In the rows, 128 means zero.
Facts:
q_707 -θ-> q_7; q_732 -θ-> q_126; q_131 -θ-> q_395
q_357 -θ-> q_104; q_181 -θ-> q_570; q_737 -θ-> q_461
q_892 -θ-> q_327; q_482 -θ-> q_691; q_724 -θ-> q_541
q_213 -θ-> q_31; q_276 -θ-> q_260; q_606 -θ-> q_389
q_930 -θ-> q_390; q_416 -θ-> q_991; q_83 -θ-> q_621
q_676 -θ-> q_357; q_31 -θ-> q_27; q_659 -θ-> q_843
q_7 -θ-> q_213; q_691 -θ-> q_85; q_515 -θ-> q_665
q_260 -θ-> q_923; q_80 -θ-> q_968; q_18 -θ-> q_278
q_783 -θ-> q_419; q_16 -θ-> q_306; q_868 -θ-> q_181
q_936 -θ-> q_531; q_723 -θ-> q_901; q_523 -θ-> q_125
q_126 -θ-> q_742; q_538 -θ-> q_80; q_694 -θ-> q_164
q_991 -θ-> q_16; q_164 -θ-> q_79; q_741 -θ-> q_584
q_331 -θ-> q_190; q_891 -θ-> q_710; q_983 -θ-> q_18
q_461 -θ-> q_416; q_570 -θ-> q_538; q_390 -μ-> q_164
q_707 -μ-> q_357; q_707 -μ-> q_742; q_160 -μ-> q_741
q_160 -μ-> q_125; q_843 -μ-> q_741; q_843 -μ-> q_18
q_724 -μ-> q_968; q_724 -μ-> q_892; q_724 -μ-> q_289
q_724 -μ-> q_930; q_106 -μ-> q_589; q_106 -μ-> q_125
q_106 -μ-> q_181; q_710 -μ-> q_395; q_710 -μ-> q_669
q_327 -μ-> q_265; q_790 -μ-> q_370; q_790 -μ-> q_968
q_676 -μ-> q_659; q_676 -μ-> q_691; q_676 -μ-> q_741
q_676 -μ-> q_276; q_212 -μ-> q_265; q_212 -μ-> q_461
q_212 -μ-> q_968; q_584 -μ-> q_732; q_515 -μ-> q_498
q_515 -μ-> q_672; q_515 -μ-> q_370; q_938 -μ-> q_533
q_938 -μ-> q_289; q_783 -μ-> q_104; q_783 -μ-> q_381
q_783 -μ-> q_892; q_359 -μ-> q_27; q_359 -μ-> q_419
q_455 -μ-> q_523; q_455 -μ-> q_190; q_868 -μ-> q_991
q_936 -μ-> q_694; q_936 -μ-> q_528; q_126 -μ-> q_473
q_126 -μ-> q_278; q_126 -μ-> q_723; q_85 -μ-> q_482
q_85 -μ-> q_389; q_85 -μ-> q_538; q_85 -μ-> q_901
q_79 -μ-> q_83; q_79 -μ-> q_27; q_79 -μ-> q_528
q_79 -μ-> q_930

Known rows:
[116 175  83 112 154 104 129 146 101 104 122  92 162 135 168 167 152 138
  54]: q_669
[134 157  83  98 145  89 163 137 141 167 113 101 172 119 213 136 129 175
  92]: q_923
[123 201  88 122 133 104 145 126 123 164 106 140 166 128 156 137 163 160
  94]: q_790
[165 178  85 139 119 114 115 138 133 130 104 144 177  97 142 164  90 138
  72]: q_18
[124 167  85 110 156 107 126 156  94 118 118  88 160 135 172 166 151 139
  56]: q_395
[ 94 198 108  89 106  72 135 169 138 137 138 131 156 110 148 157 154 165
 116]: q_570
[122 194  87 132 134  99 146 130 117 154 106 140 167 118 160 135 164 161
 101]: q_938
[118 188 117 187 176  99 162 136 131 130 129 141 175  92 162 190 182 151
 105]: q_694
[129 204  76  95 141 130 181 133 101 125 109 117 165 101 134 152 144 194
  80]: q_16
[116 199  84 142 133  94 146 119 126 141 108 145 168 119 159 136 163 160
  98]: q_724
[108 172 105  83 111  79 125 167 157 125 143 122 162 104 139 170 151 168
 108]: q_181
[ 93 200 103 102 159 144 144 102 124 127 116 109 169 118 146 114 126 125
 185]: q_707
[114 187  82 157 134  86 148 124 116 124 108 143 168 103 167 132 166 160
 109]: q_936
[119 153  54 151 115 122 134 124 108 100 114 152 179 168 166 204 144 195
 161]: q_732
[129 172  76 126 126 129 136 130 138 145 116 132 158 108 156 135 165 161
  97]: q_160
[102 132  68 108 148 120 135 127 142 122 105 198 141 114 141 117 170 157
  73]: q_676
[132 189 100 108 151  94 139 132 133 152 105 134 180 140 145 163 145 167
  83]: q_498
[109 143  85 132  98 149 160 139 102 154  79 152 168 135 181 171 152 166
 127]: q_584
[131 163  85 128 144 111 131 127 154 115 118 129 173 113 149 159 148 165
  89]: q_741
[125 184  57 139 174 113 104 144 107 148 125  98 140 146 144 162 110 191
 182]: q_742
[131 178  99 125 151  86 140 138 124 135 106 133 179 123 152 158 147 168
  96]: q_289
[147 210  86 109 156 104 147 162 146 102  80 139 158 125 168 161 152 161
 113]: q_473
[181 223  88 122 133 107 130 172 127 118  64 154 163 109 161 165  95 132
  96]: q_278
[117 189  89 137 140 105 141 126 134 123 110 139 168 121 159 147 150 163
  96]: q_606
[118 189  88 136 140 104 141 127 134 124 111 138 168 121 159 148 151 163
  96]: q_891
[131 177  99 124 152  85 142 138 126 135 106 131 181 124 151 159 147 169
  96]: q_381

Rows:
[117 183  73 116 138 120 131 149  88 136 118  96 147 131 178 143 168 133
  60] | q_710
[124 192 111 178 160 123 163 150 111 181 122 139 158  92 170 167 202 147
 111] | q_79
[128 208  73  94 141 129 183 131 101 122 109 116 165  99 133 152 144 195
  78] | q_416
[138 156  88 118 144 115 130 138 145 126 116 123 171 113 148 158 147 168
  93] | q_589
[126 158 114 141 133 119 112 139 153 114  66  70 180 119 137 144 174 184
  79] | q_691
[133 209  82  85 151 110 180 126 107 130 107 118 178 111 124 165 140 196
  71] | q_461
[110 189 128 144 116 145 116 145 117 140  61  95 170 124 167 121 178 192
  87] | q_85
[137 196  79  90 142 133 179 143  94 139 106 112 162 101 136 150 144 195
  82] | q_306
[123 179  95 141 152  78 142 128 129 117 108 137 181 118 155 158 147 167
  97] | q_930
[ 78 134  86 102 197 109 128 142 126 132  83 167 129 123 132 136 107 159
 117] | q_357
[137 157  99 140 155  81 140 153 108 132 102 125 176 106 162 153 149 171
 109] | q_419
[129 167  97 140 153  78 143 143 116 121 107 131 179 108 158 155 149 169
 107] | q_528
[136 192 128 115 161 122 114 151 117 132 121 140 169 117 176 147 135 191
  82] | q_190
[ 94 194 130  82 111  86 124 173 134 122 141 141 166 114 158 172 139 181
 111] | q_538
[146 149  90 118 146 120 128 148 138 141 113 119 168 113 152 157 149 169
  92] | q_125
[118 214  73 105 140 122 180 119 112 108 113 123 167 103 135 152 144 189
  79] | q_737
[123 184  95 135 153  81 142 126 133 123 108 136 182 124 151 160 146 167
  93] | q_892
[145 212  87 153 116 103 128 126 122 126  99 157 174 105 151 152  95 134
  77] | q_983
[150 153 127  93 158 104 148 139  99 115 117 118 209 113 155 132 158 141
 158] | q_27
[118 123  96  94 177  85 137 155 113 139  88 191 158 129 139 139 153 167
  77] | q_104

The same things again, as new rows of numbers:
Known rows:
[128 103 148 134 155 174 155 161 138 142 121 168 114 140 116 145 135 131
 119  93 158 111 138 144 128 121 109 119]: q_482
[103 119 129 125 111 126 143 100 138 116  84  47 110  99 106 134 131 153
 129 250 149 145 107 153 158 123  72  99]: q_306
[111 115 134 132 117 137 147 125 140 115  62  46 103  94 114 133 128 133
 136 233 147 147 121 157 160 114  62 100]: q_16
[ 99  94 107 170 108 105 147 117 139 112 117 146 107 164 143 147 116 126
 147  92 160 143 117 122 157 168 100 115]: q_126
[115  78 119 160 125 123 141 149 127 122 127 150  86 166 141 146 119 101
 144  87 164 130 145 127 152 145  87 116]: q_732
[146 166 122 110 143 169 109  65 154 125 132 123 151 134 135 139 138 172
 108 143 109 125  96 139 131 117 229 129]: q_79
[155 115 118 119 136 142 104 111 128 134 152 119 109 153 132 138 133 104
 126 139 135 129 132 129 141 124 146 111]: q_528
[ 90 122 113  61  80  95  97 154 126 134  66 184 109 102 133 126 141  67
 123 114  98  87 163 112 117 128  70  97]: q_181
[103 130  98  85  96  89 110 144 137 132  75 197 123  97 123 125 143  42
 129 116  92 109 159 119 111 142  45 101]: q_570
[115 125 128 141 141 139 139 119 121  99 122 146  98 131 128 140 134 135
 125 129 141 135 139 122 137 121 109 136]: q_498
[101 125 123 143 118 121 139  96 141 111 121 137 131 143 129 141 127 156
 123 132 152 133 106 130 141 149 130 113]: q_710
[112 112 125 144 128 134 124 130 130 114 123 147 118 141 128 142 129 126
 126 133 158 124 132 132 144 121 110 108]: q_669
[105 115 126 143 122 123 124 103 128 110 139 148 122 147 120 141 130 147
 118 151 161 126 116 129 139 126 114 107]: q_395
[119 112 129 144 131 152 137 146 137 119 107 148 116 143 140 143 127 112
 132  93 147 121 143 133 145 121 128 118]: q_891
[ 95  84 135 117  93 117 125 126 120 127 121 135  81 166 141 143 122 149
 127  94 160 105 133 117 150 146 126 113]: q_18
[113 111 126 158 128 139 125 125 132 115 133 156 117 150 130 145 127 134
 126 129 160 122 127 131 139 119 118 113]: q_357
[125 124 127 139 144 141 131 113 118 104 131 143  93 134 127 139 135 130
 123 129 139 137 144 122 136 119 117 136]: q_265
[112 105 143 122 136 141 152 112 132 141 143 155 116 135  99 141 138 163
 109 130 166 123 109 138 127 144  91 107]: q_901
[107 120 125 140 119 127 131  98 133 115 134 142 120 142 126 141 131 153
 120 140 152 126 111 128 140 136 129 113]: q_541
[107 117 124 147 120 123 123 103 127 112 140 148 123 143 118 141 130 145
 119 155 162 126 117 129 139 128 117 107]: q_190
[139 122 122 130 144 144 121 109 119 116 141 131  95 142 130 139 135 119
 124 133 131 135 144 121 137 120 131 130]: q_289
[102 122 123 139 119 126 136  95 139 113 126 143 126 140 128 142 129 155
 122 136 152 132 105 131 140 143 126 113]: q_390
[140 117 117 121 127 131 106  86 129 134 161 123 116 153 125 138 133 136
 119 150 140 130 114 129 140 135 149 110]: q_419
[113 118 126 139 125 136 132 122 134 118 119 142 120 139 131 142 129 131
 125 122 151 127 130 130 141 128 123 115]: q_469
[105 119 128 137 119 125 129  97 131 116 135 144 122 141 125 139 130 155
 118 141 153 127 111 129 137 137 125 112]: q_531
[124 122 133 136 139 149 146 128 128 103  71  44  78  90 114 132 132 124
 137 229 130 154 143 150 157 102  63 128]: q_461

Rows:
[100 128 101  90  97  92 110 134 136 130  85 192 126  99 120 126 142  59
 126 123  99 112 152 117 113 140  53 102] | q_80
[ 84 123 142  98  89 127 130  98 135 120 106 128 114 139 142 139 128 185
 115 112 142 106 106 123 143 145 167 116] | q_843
[144 124 117 117 129 140 123 104 144 134 126 110 121 149 142 140 131 117
 132 109 122 136 123 132 144 146 160 119] | q_359
[122 150 138 147 144 176 112 123 141 111 119 165 148 129 129 142 136 152
 108 153 146 104 122 142 132  79 176 116] | q_164
[107 122 144 123 136 146 172  98 152 142 123 153 131 133 111 143 136 181
 108 107 152 128  93 142 126 160 125 121] | q_85
[128 133 123 128 136 142 140  99 136 114 115 125 107 138 138 139 131 132
 130 104 122 143 129 125 139 143 144 137] | q_938
[108 133 124 137 135 130 144  81 130 101 128 137 107 136 131 139 133 159
 120 132 133 142 117 120 135 145 133 140] | q_327
[110 116 148 111 116 167 114 156 129 123 100 151 105 142 146 144 127 146
 118  97 145  88 145 130 145 100 174 118] | q_276
[162 113 119 126 144 155 112 132 132 133 139 126 106 155 142 142 130  92
 132 107 128 128 149 131 145 118 152 120] | q_83
[114 125 104 105 105 113 121 164 146 130  58 191 124 103 136 131 138  35
 140  84  96 110 170 124 121 136  63 104] | q_868
[116 124 132 142 133 151 129 121 138 115 119 156 126 141 132 143 130 145
 120 122 149 118 126 135 139 118 146 118] | q_260
[113 138  98  88 114  87 104  90 116 115 126 181  99  99 108 122 148  79
 116 167  91 129 151 105 105 134  55 126] | q_968
[113 113 134 136 124 140 141 136 139 115  65  44 101  94 108 135 128 128
 139 245 152 145 127 159 162 100  49  93] | q_991
[153 119 116 122 135 152 124 127 147 136 116 118 117 152 148 143 127 104
 139  80 119 130 137 134 145 138 164 124] | q_936
[ 97  92 113 167 108  95 122 103 123 110 151 147 104 167 125 143 121 134
 132 143 176 137 118 119 150 149  91 105] | q_278
[105 128 129 142 124 140 126  96 135 115 136 151 129 142 124 142 131 165
 114 147 151 121 107 132 134 126 146 117] | q_923
[122 138 143 104 129 139 165 168 117  93 112  90 154 134 162 139 137  61
 136   8 178 164 173 117 160 139 117  83] | q_707
[112 114 121 159 121 128 117 131 129 105 124 150 124 144 131 141 126 112
 129 137 160 126 133 131 146 114 107 103] | q_473
[163 147 129 124 156 192  96 133 142 128 128 145 137 139 140 143 136 116
 116 133 124 104 140 143 134  77 208 120] | q_694

